Below are the code and all the weights of a small trained network. Each question names an input and a class and asks about switching units off, where a switched-off unit gives its printed mean instead of its output.

import numpy as np


def w(rows, s, z=0):
    codes = np.array(rows[::2]) - 128.0
    scale = np.full(codes.shape[1], s)
    scale[-1] = z or s
    return codes * scale


def f(y):
    return np.maximum(y, 0)


def log_softmax(a):
    a = a - a.max(-1, keepdims=True)
    return a - np.log(np.exp(a).sum(-1, keepdims=True))


def net(x, mask):
    res = np.array(x, float).reshape(1, 8) / 4 @ E
    y = f(res @ A[0][:, :-1].T + A[0][:, -1])
    res = res + np.where(mask, y, B[0][:, -1]) @ B[0][:, :-1]
    return log_softmax(res[-1] @ U[:, :-1].T + U[:, -1])


A, B = {}, {}
E = w([
[123,175,176,88,149,68,205,209,57],'x0',
[128,125,131,126,126,128,129,131,129],'x1',
[52,85,232,168,60,74,143,114,180],'x2',
[126,124,132,126,131,131,128,119,124],'x3',
[164,205,114,39,1,114,71,68,88],'x4',
[125,122,128,123,122,138,134,126,122],'x5',
[210,146,166,115,128,176,228,100,207],'x6',
[197,48,91,167,116,34,181,63,73],'x7',
],0.0075)
A[0] = w([
[140,81,81,144,82,222,71,37,160,114],'N1',
[65,57,208,162,119,92,147,137,190,114],'N2',
[94,167,178,120,116,104,174,208,101,145],'N3',
[186,133,58,98,192,174,158,184,90,148],'N4',
[115,101,169,166,147,122,169,168,145,93],'N5',
[70,170,161,104,152,184,135,156,146,36],'N6',
[191,143,155,121,128,132,156,134,185,254],'N7',
[124,179,200,118,99,174,115,174,162,114],'N8',
[170,123,160,142,168,172,242,104,186,110],'N9',
[168,154,114,166,81,56,169,62,72,142],'N10',
[195,38,118,126,90,48,154,72,76,81],'N11',
[83,157,197,153,23,100,130,96,158,139],'N12',
[31,92,84,173,165,92,48,151,57,178],'N13',
[99,93,197,125,78,88,149,129,134,67],'N14',
[105,91,135,211,222,154,166,184,148,49],'N15',
[178,77,113,162,139,74,175,92,93,74],'N16',
[185,150,152,93,120,172,221,94,217,49],'N17',
[135,191,91,77,1,119,79,76,112,139],'N18',
[138,199,156,82,109,76,172,149,50,125],'N19',
[160,177,167,63,35,111,111,88,93,51],'N20',
[163,83,105,157,146,85,166,104,108,55],'N21',
[105,200,159,94,105,153,82,144,164,71],'N22',
[150,144,162,54,155,105,218,185,61,85],'N23',
],0.0075,0.0091)
B[0] = w([
[110,151,149,188,76,12,33,67,169,194],'N1',
[195,191,52,85,132,148,90,83,86,198],'N2',
[118,133,137,199,90,93,96,74,163,201],'N3',
[167,178,107,84,131,160,84,39,83,214],'N4',
[155,105,107,148,164,175,134,103,127,161],'N5',
[55,129,50,62,144,171,135,212,211,153],'N6',
[81,130,199,156,47,148,161,139,25,255],'N7',
[61,107,90,91,94,145,113,127,128,185],'N8',
[139,131,181,87,96,71,109,172,85,202],'N9',
[51,135,98,136,132,190,128,189,128,203],'N10',
[43,171,99,83,144,172,87,199,183,193],'N11',
[190,171,63,83,165,147,111,73,76,209],'N12',
[165,117,223,80,81,81,155,184,78,231],'N13',
[208,183,56,75,160,157,86,102,92,158],'N14',
[174,40,89,169,223,138,187,106,190,187],'N15',
[60,147,104,86,111,177,112,146,177,171],'N16',
[191,119,162,50,144,24,95,228,132,176],'N17',
[189,54,165,150,186,188,200,175,132,224],'N18',
[124,121,140,159,92,68,95,62,171,203],'N19',
[190,32,121,190,254,143,203,153,183,177],'N20',
[66,133,117,79,139,200,121,173,189,152],'N21',
[67,113,80,109,147,167,138,183,190,166],'N22',
[117,129,121,174,132,55,65,62,215,190],'N23',
],0.0081,0.0098)
U = w([
[175,40,109,188,224,154,188,133,193,73],'0',
[6,164,79,83,108,188,101,192,187,52],'1',
[96,144,154,154,89,144,124,104,76,252],'2',
[206,211,39,77,151,147,76,63,69,31],'3',
[100,142,153,217,98,42,59,54,220,60],'4',
[137,115,221,81,91,69,117,217,63,6],'5',
[86,138,158,172,84,158,148,110,72,235],'6',
],0.011,0.014)

Each question gives the input, the list of numbers given to net, and the class t.
The units are the neurons (one row each of A and B). Each row of codes is followed by its name. A weight is (code - 128) times the scale printed after its matrix; where a second scale follows, it is the last column's (A, B and U).
mask holds one flag per neuron, in row order. A switched-off neuron (its flag False) gives its mean, the last column of its row in B, instead of its output. The means were averaged over made-up inputs and are rounded, as every weight is.
A unit's drop is (log p(t) with every unit on - log p(t) with that unit switched off) / (log p(t) with every unit on - log p(t) with every unit switched off).
The circuit of an input: a set's keep is (log p(t) with only the set's units on - log p(t) with every unit switched off) / (log p(t) with every unit on - log p(t) with every unit switched off). Starting from the 12 units with the biggest drops (on a tie, the unit counted first), units are removed one at a time, each time the one whose removal leaves the highest keep (on an exact tie, the one counted first), for as long as the keep stays at least 0.8.
units of the circuit, in order: the units of the circuit, biggest drop first
unit that matters most: the unit with the biggest drop
top k neurons: the k neurons with the biggest drops, biggest first
drop when u is switched off: that unit's drop, to one decimal
input [1,-5,-4,-8,-7,-6,-8,7], class 5: unit that matters most	N13
input [8,3,-6,-1,1,0,3,-4], class 4: top 2 neurons	[N23, N19]
input [-8,7,-7,-8,6,-7,6,0], class 4: top 3 neurons	[N1, N12, N2]
input [0,3,-1,-8,-7,-5,2,8], class 1: units of the circuit, in order	[N16, N11]
input [-4,-3,6,3,-6,7,8,4], class 5: top 2 neurons	[N9, N17]
input [-5,-8,5,0,8,-1,3,0], class 0: top 2 neurons	[N18, N20]
input [4,-3,-7,6,3,-3,5,-8], class 1: top 3 neurons	[N22, N6, N12]
input [3,-3,-8,5,2,-4,0,8], class 1: top 2 neurons	[N11, N10]
input [-5,8,-5,3,-1,-7,2,5], class 2: units of the circuit, in order	[N12, N15]
input [-3,8,-5,-3,-5,6,-2,-5], class 2: top 2 neurons	[N18, N20]
input [-6,8,-6,0,4,-3,-8,4], class 2: top 3 neurons	[N17, N9, N1]
input [8,5,2,6,-1,-2,-7,0], class 4: top 2 neurons	[N3, N23]
input [4,6,2,3,-7,-3,-6,6], class 0: top 2 neurons	[N15, N7]
input [4,1,-3,-6,5,6,0,-4], class 6: unit that matters most	N15
input [0,2,8,0,8,-7,6,-4], class 0: top 4 neurons	[N20, N18, N4, N22]
input [5,-5,7,2,-7,0,8,-7], class 5: top 4 neurons	[N9, N17, N7, N20]
input [-3,1,8,4,0,-4,7,6], class 3: top 2 neurons	[N2, N12]
input [-5,1,4,-2,2,5,7,0], class 5: units of the circuit, in order	[N17, N9]
input [-7,4,-1,5,5,-4,4,3], class 4: top 2 neurons	[N1, N13]
input [8,-3,2,0,-5,4,8,2], class 4: unit that matters most	N23
input [7,5,7,1,-8,-8,4,-7], class 0: top 2 neurons	[N15, N5]
input [-8,-4,0,-4,-6,-4,4,3], class 4: drop when N20 is switched off	0.1
input [6,0,4,-5,-5,-2,3,5], class 4: drop when N1 is switched off	-0.3
input [-3,1,5,-8,-6,0,-1,-1], class 0: drop when N18 is switched off	-0.3
input [7,-1,-4,8,-2,-6,-7,7], class 1: drop when N16 is switched off	0.3
